Each row is followed by its class.
12 2 -23 -25 15 -4 13 30 -11 -42 17 35 43 0 -11 22 -39 27 -24 28 -12 52 33 10 37 4 -28 -29 34 26 28 7 -40 9 -32 -> rinur
6 7 45 -24 9 -15 29 3 35 -10 -13 36 5 32 20 -15 71 13 10 44 -20 46 8 -7 -24 -12 20 -61 -37 31 19 -36 -38 3 -39 -> gub
17 -24 -19 37 11 25 23 17 33 8 87 -47 3 -22 -43 15 -70 -18 -55 -9 -64 11 -11 29 49 21 -19 3 10 -33 -35 -67 -33 -18 -62 -> rinur
-28 -47 -56 -1 4 13 -16 51 -26 53 -43 46 -38 -53 0 11 19 27 -11 5 -18 -57 -8 -19 16 -24 -39 60 4 33 54 9 10 13 78 -> mito
10 0 29 -16 -3 47 22 33 20 26 8 -19 54 -6 -17 -22 -74 27 57 15 -73 -24 -6 22 -12 -12 -28 55 36 22 -16 -6 37 -26 -20 -> tib
-26 11 13 -38 41 -22 -19 -3 -17 31 55 29 5 -48 12 -1 42 9 15 33 -65 67 47 3 2 9 8 -11 9 38 58 58 24 7 10 -> kabez
-8 29 -12 0 24 1 19 12 15 -38 56 3 -2 28 32 -22 -11 -6 11 -7 12 17 -12 -5 54 8 10 -26 43 22 9 3 -50 -53 -53 -> tib
-45 -2 62 0 -54 -1 4 -66 8 -26 41 -3 -24 1 -48 -28 20 -47 2 -19 -70 31 -1 -27 -20 -6 13 -19 9 21 -8 52 13 -28 11 -> gub
21 -7 12 17 11 -15 2 -34 1 11 65 -21 42 -12 5 -14 -21 13 25 16 -72 64 15 7 -5 -12 9 -33 -3 38 -8 -25 -8 -8 -55 -> kabez
-30 -24 56 -3 38 63 34 7 -4 85 -42 20 -56 -45 8 25 60 14 -7 44 -52 -28 -2 -21 -22 5 -25 41 38 46 41 42 31 16 97 -> vesup
9 8 -36 23 31 4 2 23 -19 -23 15 12 10 0 24 -14 -68 2 -14 -22 22 23 -26 -10 26 31 15 -22 46 -7 11 25 -9 -34 -14 -> tib
-49 20 11 37 9 -4 4 -2 -2 -72 15 44 -3 28 -19 -21 -30 24 15 -60 54 -24 -14 -16 -7 -30 -5 -14 8 37 21 22 -28 50 -61 -> Debo
7 -2 -25 -17 18 4 -36 32 -16 40 4 -6 -10 -22 12 -3 30 2 30 57 -46 30 26 -7 -11 -27 35 13 5 31 30 61 20 -62 11 -> nes
7 16 31 -26 15 26 17 58 13 39 4 28 -2 35 -29 -35 -35 21 37 -11 -35 -23 -16 -6 -27 -2 24 29 47 25 -8 37 21 -9 -17 -> vesup
19 -13 58 -17 -1 24 -31 -26 -5 21 -20 -49 56 6 -60 -9 -107 18 16 10 -69 -4 21 -13 -7 -23 -34 -4 10 23 -9 -3 43 14 18 -> kabez
-41 22 5 -22 35 8 -23 22 16 42 39 60 -1 61 46 -28 47 4 44 19 3 54 7 -24 -18 -19 33 -3 -24 54 28 23 20 -25 -5 -> gub
-26 40 59 15 -13 12 25 15 25 22 24 -25 35 18 -31 10 -19 -3 40 19 -48 27 38 26 7 -20 -14 23 28 5 31 8 -5 -9 -26 -> tib
-30 2 42 -12 -1 9 32 -50 13 -11 37 6 -15 -40 -10 -2 10 8 -4 -3 -88 -3 20 -15 2 -9 1 15 7 21 -1 -3 44 -10 -23 -> vesup
27 -22 44 -1 -6 32 37 -27 17 55 71 -31 -32 -30 6 -27 14 -33 49 8 -27 3 -12 -2 -2 27 -53 16 18 -1 -39 -31 -12 45 26 -> gub
-32 -17 24 9 -9 -13 34 12 10 -5 35 -23 28 -17 -23 -53 -33 12 7 23 -77 50 22 7 -3 -7 -8 -3 -2 37 17 -20 21 -8 -46 -> rinur
28 8 4 -39 19 -36 -8 56 0 -44 -21 53 -9 6 1 -21 17 14 -47 29 51 -68 -10 -5 7 5 37 -33 17 3 68 20 -38 21 -44 -> mito
24 12 6 0 8 5 29 -5 9 -41 56 32 -9 -6 0 -5 -44 2 15 -3 -24 43 8 -27 28 7 -8 -42 20 9 -14 -6 -13 11 -65 -> gub
10 8 -20 33 59 -4 -1 23 -35 15 1 35 29 -11 16 8 -53 33 18 3 12 57 34 0 45 16 -11 -23 47 4 58 -18 48 31 -41 -> kabez
-25 22 46 78 4 2 8 -4 -7 31 11 12 7 9 6 28 24 -14 23 -3 5 20 3 9 -25 -1 11 -23 43 39 65 41 -15 13 -7 -> kabez
-29 0 7 52 14 32 4 43 -3 86 -25 4 -25 -1 12 22 15 7 3 -5 13 -19 -32 -9 -40 -15 24 61 -6 36 24 26 13 -16 46 -> vesup
-26 9 -30 0 26 -18 -18 46 5 -14 36 24 15 14 -6 -25 -62 27 -6 -17 -34 24 2 -24 52 8 -16 -27 31 32 37 -17 -2 -11 -53 -> rinur
-13 -3 -12 5 58 -28 13 46 7 2 51 4 -22 -26 -9 -33 -40 27 20 8 -98 69 17 -18 30 -2 -5 -36 43 28 39 -19 3 -15 -92 -> nes
-16 30 33 -16 4 -1 32 -37 30 -9 38 31 24 32 3 -27 32 9 29 26 -5 57 6 -16 -23 -17 10 -46 -11 60 9 10 -29 -36 -23 -> Debo
10 11 64 0 42 32 27 62 13 -6 -24 9 -18 -33 -17 17 -66 29 -27 56 -42 -42 18 -13 11 -14 0 -6 15 40 40 15 1 30 -48 -> vesup
-9 16 28 -21 2 30 40 -76 13 4 75 40 -29 -41 17 -8 66 -22 22 20 -8 4 0 -21 -17 23 -13 -9 32 21 4 57 4 -9 34 -> Debo
-20 -32 44 -50 31 26 50 -14 21 -22 33 93 -56 -68 10 -56 -36 -46 26 49 -68 20 2 -33 -19 -7 0 -2 9 43 8 38 48 -25 -33 -> nes
15 9 17 28 -46 7 17 -14 30 11 42 -23 -1 -35 -14 -24 -42 -31 24 7 -81 15 11 -25 -12 3 7 -29 -5 5 -26 27 14 -36 -1 -> rinur
-29 -26 31 34 33 88 -7 16 -20 55 -33 11 -40 -14 13 23 2 19 29 18 -38 -64 13 -16 3 -36 -22 58 36 57 6 38 41 33 54 -> vesup
-13 18 30 -39 25 18 -5 -22 14 23 26 -52 -8 -24 0 6 16 8 49 32 -76 29 63 -24 -17 -42 -14 7 -3 25 1 57 35 -22 31 -> nes
-43 -31 -4 51 16 42 14 42 -17 63 2 -20 -33 -32 12 -23 -10 22 42 -20 -36 -40 -21 -8 -21 -11 -33 44 35 57 27 36 19 8 57 -> kabez
16 -4 -8 -42 43 24 15 29 14 24 -7 -10 -15 19 24 -17 17 -39 -3 48 59 18 0 15 1 3 23 5 -2 -1 3 9 -8 -79 28 -> nes
-21 -44 -34 47 33 91 20 86 -1 28 -33 15 -31 -64 2 23 -43 46 27 -8 -41 -88 -41 8 4 -45 -30 88 11 70 -1 13 23 -19 -3 -> kabez
-46 -25 8 8 22 72 30 14 35 47 -36 56 -37 36 10 33 57 8 8 -27 37 -38 -59 -13 -23 -25 -35 64 -16 28 -2 -35 -7 -4 49 -> gub
6 2 -30 11 -19 -43 -37 4 -20 -40 37 11 17 -39 5 -28 -88 25 1 -1 -38 -20 -15 -33 60 -1 -9 5 14 10 40 -43 1 -4 -89 -> tib
23 36 34 -33 4 -44 39 33 36 42 23 35 -14 13 -21 -14 53 -17 9 30 -23 45 34 -6 -10 10 19 -58 15 -8 44 25 -49 8 6 -> mito
52 -19 -1 9 31 4 -15 13 -20 56 59 -61 3 -73 28 -18 -34 5 39 27 -43 4 18 -8 16 12 -40 -9 27 47 -6 23 -9 42 37 -> mito
-17 19 34 34 -42 -12 12 -25 3 63 76 -87 -15 44 -19 -48 39 -34 17 6 -1 15 13 -14 -4 23 4 -1 46 -14 24 27 -14 -12 40 -> rinur
-4 26 35 -15 -8 -2 -32 16 6 31 41 -9 0 -14 35 6 41 -29 18 55 39 -1 -1 -3 -21 -6 16 21 -37 51 37 45 -18 -9 16 -> gub
3 34 63 33 -13 18 35 7 18 16 52 -20 -24 -57 1 -14 -65 -47 9 38 -51 -3 12 -19 -12 24 14 -16 31 -8 26 79 14 -19 1 -> tib
-1 -5 46 -2 3 40 30 -21 20 7 35 -20 -28 -51 1 -42 -23 -27 27 -15 -78 -59 -9 -11 -9 36 -16 -29 59 11 -8 47 43 -28 31 -> kabez
10 -25 57 -24 -7 61 27 -43 22 -9 11 -13 -27 -46 -13 -6 7 -33 -10 29 6 -47 -35 -22 -16 -9 -10 53 -10 31 -38 40 13 -10 25 -> rinur
-22 -29 7 55 21 23 21 -35 -23 -2 51 -50 -11 -40 30 -51 -11 16 56 -51 -79 -1 8 4 11 16 -33 0 61 -4 -28 0 33 47 -1 -> tib
-4 14 74 -28 10 27 12 -26 31 -7 11 41 21 52 -2 -42 -35 23 24 26 -79 -17 -23 -45 -24 -7 11 -31 55 35 21 15 17 -25 -42 -> tib
-21 8 66 7 63 -5 4 16 -16 -21 -6 78 -21 -21 27 1 -4 3 -7 60 -5 6 21 -24 -33 9 15 -43 63 34 114 67 29 48 -51 -> nes
-20 9 77 -101 36 4 29 4 25 -6 -1 69 -22 24 -10 -44 -5 -19 23 60 -21 8 37 -27 -15 -2 -22 -28 43 23 55 36 13 5 4 -> nes
23 2 0 53 10 36 -26 18 -11 54 -26 -21 31 15 17 5 -1 1 16 9 -18 -7 -8 13 -51 4 55 -23 18 9 8 58 36 -50 40 -> kabez
15 -7 -40 18 20 15 -4 25 -24 -7 45 8 18 -17 -16 12 -68 28 -12 15 46 -9 16 19 34 -7 -35 22 1 -5 11 -27 -31 51 -34 -> Debo
-7 -11 -14 18 -25 -30 5 -46 -15 47 73 -27 -29 -75 -16 -27 42 -31 -9 -18 -4 32 -28 -4 -24 46 -9 4 -3 -11 3 27 -21 2 61 -> Debo
-2 -22 -4 -43 58 15 -39 14 5 20 17 19 -39 -11 39 -33 35 13 14 26 -75 -49 7 -23 -9 7 5 -32 37 6 27 22 27 -9 12 -> nes
10 19 53 -72 -17 5 18 14 17 12 -26 24 42 48 -66 3 20 25 9 49 -42 4 16 -8 1 -30 -7 6 60 58 49 37 -14 -47 4 -> mito
-8 12 32 -41 -14 6 25 5 16 15 -1 21 27 15 -44 7 9 25 37 6 -28 5 11 -10 -7 -44 -28 42 30 61 23 25 -6 -8 5 -> mito
-14 -8 -48 -6 8 -18 -10 0 9 18 56 31 12 0 34 -32 -5 -10 3 -9 -42 18 12 -5 3 -4 20 -25 -11 23 7 0 10 -51 11 -> mito
-31 17 16 -21 18 20 1 -9 7 51 33 54 28 18 10 -16 23 7 14 43 11 36 -4 -6 -65 -5 23 13 -14 46 36 57 24 -31 35 -> Debo
18 15 54 -18 38 1 -4 10 11 -30 -3 9 20 5 18 -23 8 26 8 46 -55 4 8 -13 -26 -10 44 -79 16 68 31 55 -9 -23 -46 -> kabez
11 -16 95 -57 59 70 25 48 17 36 -69 -3 25 35 -45 -23 -23 16 -5 64 -33 -21 1 21 -28 0 -3 -11 48 43 24 40 24 -16 36 -> kabez
40 -6 -4 -52 68 25 13 38 9 -16 26 20 -3 18 -19 2 -88 23 2 39 -35 14 20 -16 70 2 -48 -32 80 11 19 -37 -25 -8 -66 -> nes
41 13 44 -19 23 15 40 -23 23 44 52 -37 -38 -44 4 -2 8 -49 14 57 -34 51 4 -24 -11 29 0 -30 45 7 6 50 -11 -56 25 -> nes
-58 -41 20 19 25 76 26 72 10 38 -33 28 -21 -3 2 3 9 19 -9 42 -17 -37 -28 2 -43 -40 -15 64 -1 86 31 52 -9 -7 41 -> rinur
